Below is a small trained network, with its code and all its weights. Each question gives an input and a target symbol and asks what happens when units are switched off, that is, made to give their printed mean instead of their output.

import numpy as np


def w(rows, s, z=0):
    codes = np.array(rows[::2]) - 128.0
    scale = np.full(codes.shape[1], s)
    scale[-1] = z or s
    return codes * scale


def f(y):
    return np.maximum(y, 0)


def softmax(a):
    e = np.exp(a - a.max(-1, keepdims=True))
    return e / e.sum(-1, keepdims=True)


def log_softmax(a):
    a = a - a.max(-1, keepdims=True)
    return a - np.log(np.exp(a).sum(-1, keepdims=True))


def net(x, mask):
    ids = ['αβγδεηθλτω'.index(c) for c in x.split()]
    T = len(ids)
    res = E[ids] + P[:T]
    u = 0
    for l in range(2):
        q, k, v = (res @ M[l].T for M in (Q, K, V))
        z = softmax(np.where(np.tri(T) > 0, q @ k.T / 2**0.5, -1e9)) @ v
        res = res + np.where(mask[u], z, O[l][:, -1]) @ O[l][:, :-1]
        u += 1
        y = f(res @ A[l][:, :-1].T + A[l][:, -1])
        res = res + np.where(mask[u : u + 4], y, B[l][:, -1]) @ B[l][:, :-1]
        u += 4
    return log_softmax(res[-1] @ U[:, :-1].T + U[:, -1])


Q, K, V, O, A, B = {}, {}, {}, {}, {}, {}
E = w([
[87,201,226,43,63,126,64,140,101,68,127,108],'α',
[224,214,105,103,206,176,152,186,76,120,130,145],'β',
[125,205,171,141,80,148,131,136,159,105,212,94],'γ',
[160,179,110,103,237,100,101,204,102,157,149,205],'δ',
[147,207,145,127,238,176,89,132,87,136,42,221],'ε',
[148,130,143,133,58,113,10,178,158,63,52,114],'η',
[55,136,143,177,211,123,191,64,126,119,179,71],'θ',
[181,138,56,148,156,144,75,118,106,209,183,222],'λ',
[122,137,165,154,129,127,217,53,154,216,164,75],'τ',
[75,58,49,152,131,145,182,94,134,105,59,130],'ω',
],0.011)
P = w([
[42,178,182,36,76,37,119,80,66,98,191,101],'0',
[89,199,93,57,98,66,165,88,58,107,168,168],'1',
[94,183,87,78,100,112,165,94,66,126,150,188],'2',
[127,148,83,82,109,126,167,122,89,129,128,168],'3',
[145,133,86,108,121,146,158,132,104,129,123,161],'4',
[160,123,94,137,132,150,138,139,122,141,109,152],'5',
[165,117,100,161,145,158,127,155,144,147,108,140],'6',
[168,109,101,182,149,161,109,164,172,158,100,141],'7',
[173,111,110,212,159,167,93,167,193,172,86,129],'8',
[177,109,116,231,161,167,87,189,209,180,85,128],'9',
[185,101,115,253,169,165,79,200,236,189,74,119],'10',
],0.0065)
Q[0] = w([
[1,89,158,134,43,89,162,21,176,101,127,12],'L0H1',
[128,127,98,160,239,146,165,101,102,176,127,185],'L0H1',
],0.0084)
K[0] = w([
[105,143,138,2,102,88,157,73,4,140,166,133],'L0H1',
[85,68,72,246,202,150,169,79,180,135,119,99],'L0H1',
],0.0077)
V[0] = w([
[156,189,189,123,184,152,85,157,119,163,109,152],'L0H1',
[109,61,95,134,118,124,104,105,131,72,2,187],'L0H1',
],0.0084)
O[0] = w([
[152,128,5,109,125,2,193,119,154,85,70,142,119],'L0H1',
[168,163,254,109,106,170,156,53,189,131,96,233,252],'L0H1',
],0.0064,0.0022)
A[0] = w([
[113,188,221,134,88,125,144,67,185,140,197,99,121],'L0N1',
[221,126,3,127,226,83,89,205,45,136,108,216,180],'L0N2',
[114,125,130,133,16,159,112,135,157,64,87,121,252],'L0N3',
[148,204,119,143,153,130,98,124,38,237,207,147,206],'L0N4',
],0.0062,0.004)
B[0] = w([
[61,128,45,158,120,3,182,79,128,91,111,88,154],'L0N1',
[127,196,37,112,119,83,111,165,149,128,128,179,255],'L0N2',
[44,107,99,131,58,154,77,164,86,102,91,91,180],'L0N3',
[130,173,168,121,189,209,104,106,190,171,164,166,220],'L0N4',
],0.0064,0.0087)
Q[1] = w([
[188,253,9,111,188,119,148,142,192,196,117,245],'L1H1',
[160,106,151,121,135,16,178,135,77,81,141,72],'L1H1',
],0.0064)
K[1] = w([
[194,86,96,244,136,121,130,139,250,193,96,107],'L1H1',
[143,253,139,13,213,58,110,123,101,90,192,159],'L1H1',
],0.0053)
V[1] = w([
[97,146,141,104,193,107,243,136,106,90,47,89],'L1H1',
[134,187,148,88,94,139,64,203,64,2,99,134],'L1H1',
],0.007)
O[1] = w([
[116,150,136,211,116,138,211,216,2,254,81,121,7],'L1H1',
[138,166,142,56,175,96,183,184,210,155,44,59,149],'L1H1',
],0.0079,0.0013)
A[1] = w([
[60,100,31,105,58,36,137,146,85,65,101,82,241],'L1N1',
[148,144,123,134,163,135,84,220,139,137,146,12,87],'L1N2',
[120,17,187,196,131,246,146,98,87,155,125,109,114],'L1N3',
[134,140,94,150,178,125,254,66,114,151,135,54,251],'L1N4',
],0.0061,0.0016)
B[1] = w([
[78,28,220,204,114,141,233,64,147,115,252,224,254],'L1N1',
[75,59,82,136,58,229,77,167,180,182,138,46,174],'L1N2',
[187,103,62,1,85,134,37,215,207,200,68,48,204],'L1N3',
[77,63,152,196,34,157,196,95,180,30,114,142,190],'L1N4',
],0.0075,0.0056)
U = w([
[72,96,212,219,105,122,172,36,136,89,198,159,212],'α',
[117,100,83,131,96,204,151,158,143,127,108,94,252],'β',
[150,129,83,70,105,152,15,192,151,193,86,1,87],'γ',
[132,106,116,114,184,71,150,175,132,192,165,129,15],'δ',
[169,151,128,140,114,44,189,127,96,151,77,161,130],'ε',
[167,176,144,78,168,88,135,128,162,136,78,79,79],'η',
[88,177,91,148,173,126,80,180,69,137,99,90,155],'θ',
[163,120,118,66,156,115,91,60,150,59,143,143,74],'λ',
[135,134,90,177,90,117,106,95,21,113,158,176,23],'τ',
[174,141,241,138,172,212,131,125,120,186,157,181,116],'ω',
],0.0087,0.0029)

Each question gives the input, a string of symbols that net reads in full, and the target symbol t.
The units are the heads (2 rows each of Q, K, V and O) and the neurons (one row each of A and B). Each row of codes is followed by its name. A weight is (code - 128) times the scale printed after its matrix; where a second scale follows, it is the last column's (O, A, B and U).
mask holds one flag per unit, layer by layer, with each layer's heads first. A switched-off unit (its flag False) gives its mean, the last column of its rows in O or B, instead of its output. The means were averaged over made-up inputs and are rounded, as every weight is.
A unit's drop is (log p(t) with every unit on - log p(t) with that unit switched off) / (log p(t) with every unit on - log p(t) with every unit switched off).
unit that matters most: the unit with the biggest drop
top k neurons: the k neurons with the biggest drops, biggest first
top k neurons in layer l: the k neurons of layer l with the biggest drops, biggest first
input δ θ ω τ λ δ ε, target λ: top 2 neurons in layer 0 -> L0N4, L0N3
input α β β β θ τ ω δ β τ, target β: top 2 neurons -> L1N3, L1N4
input α ω ω θ δ λ ω η, target α: top 2 neurons -> L1N1, L0N4
input β ω η λ β η ε η θ β, target θ: top 3 neurons -> L0N2, L0N3, L1N1
input ε λ ω β α ε β ω α λ ω, target γ: top neuron -> L0N2
input ε λ β α ω, target α: top 2 neurons -> L0N4, L1N1
input λ ε τ ε ω λ ω θ λ γ α, target α: top 2 neurons in layer 0 -> L0N4, L0N3
input λ δ θ θ ε, target θ: top 3 neurons -> L1N1, L0N2, L1N4
input α θ θ, target β: top 3 neurons -> L0N2, L1N1, L0N4
input τ ε δ, target τ: top 3 neurons in layer 0 -> L0N2, L0N4, L0N1
input λ ω β δ γ λ τ η λ, target τ: top 2 neurons in layer 1 -> L1N3, L1N1
input α τ η ε η τ, target β: top 4 neurons -> L1N1, L0N2, L1N4, L1N2
input δ α θ ω ω θ, target β: top 2 neurons in layer 1 -> L1N1, L1N3
input β λ ω γ θ β, target θ: top 2 neurons -> L1N1, L0N2
input α β ω α ω γ α ε ε α, target γ: top 2 neurons in layer 1 -> L1N2, L1N4
input γ ω α ω ω ω η, target α: top 4 neurons -> L1N1, L1N3, L0N4, L0N3
input ω λ δ, target ω: top neuron -> L0N4
input α δ τ α, target β: top 4 neurons -> L1N1, L0N2, L1N2, L0N1
input γ η α τ ω δ γ ω η β ε, target η: top 2 neurons -> L1N1, L0N4
input λ α ω ω θ τ α, target β: top 3 neurons -> L0N2, L1N1, L1N2
input δ θ δ, target θ: unit that matters most -> L0H1
input λ α δ τ ε λ ε ε, target λ: top 2 neurons in layer 0 -> L0N4, L0N2
input λ α η ω ω ω ε τ δ ε, target τ: top 2 neurons in layer 0 -> L0N2, L0N1
input ω β θ ω α, target α: top 2 neurons in layer 0 -> L0N4, L0N3
input θ λ η β, target λ: top 2 neurons in layer 0 -> L0N3, L0N4
input θ β ε ε θ α α θ γ δ, target θ: top 3 neurons in layer 0 -> L0N2, L0N4, L0N1
input δ ω λ β, target ω: top 2 neurons in layer 0 -> L0N4, L0N1
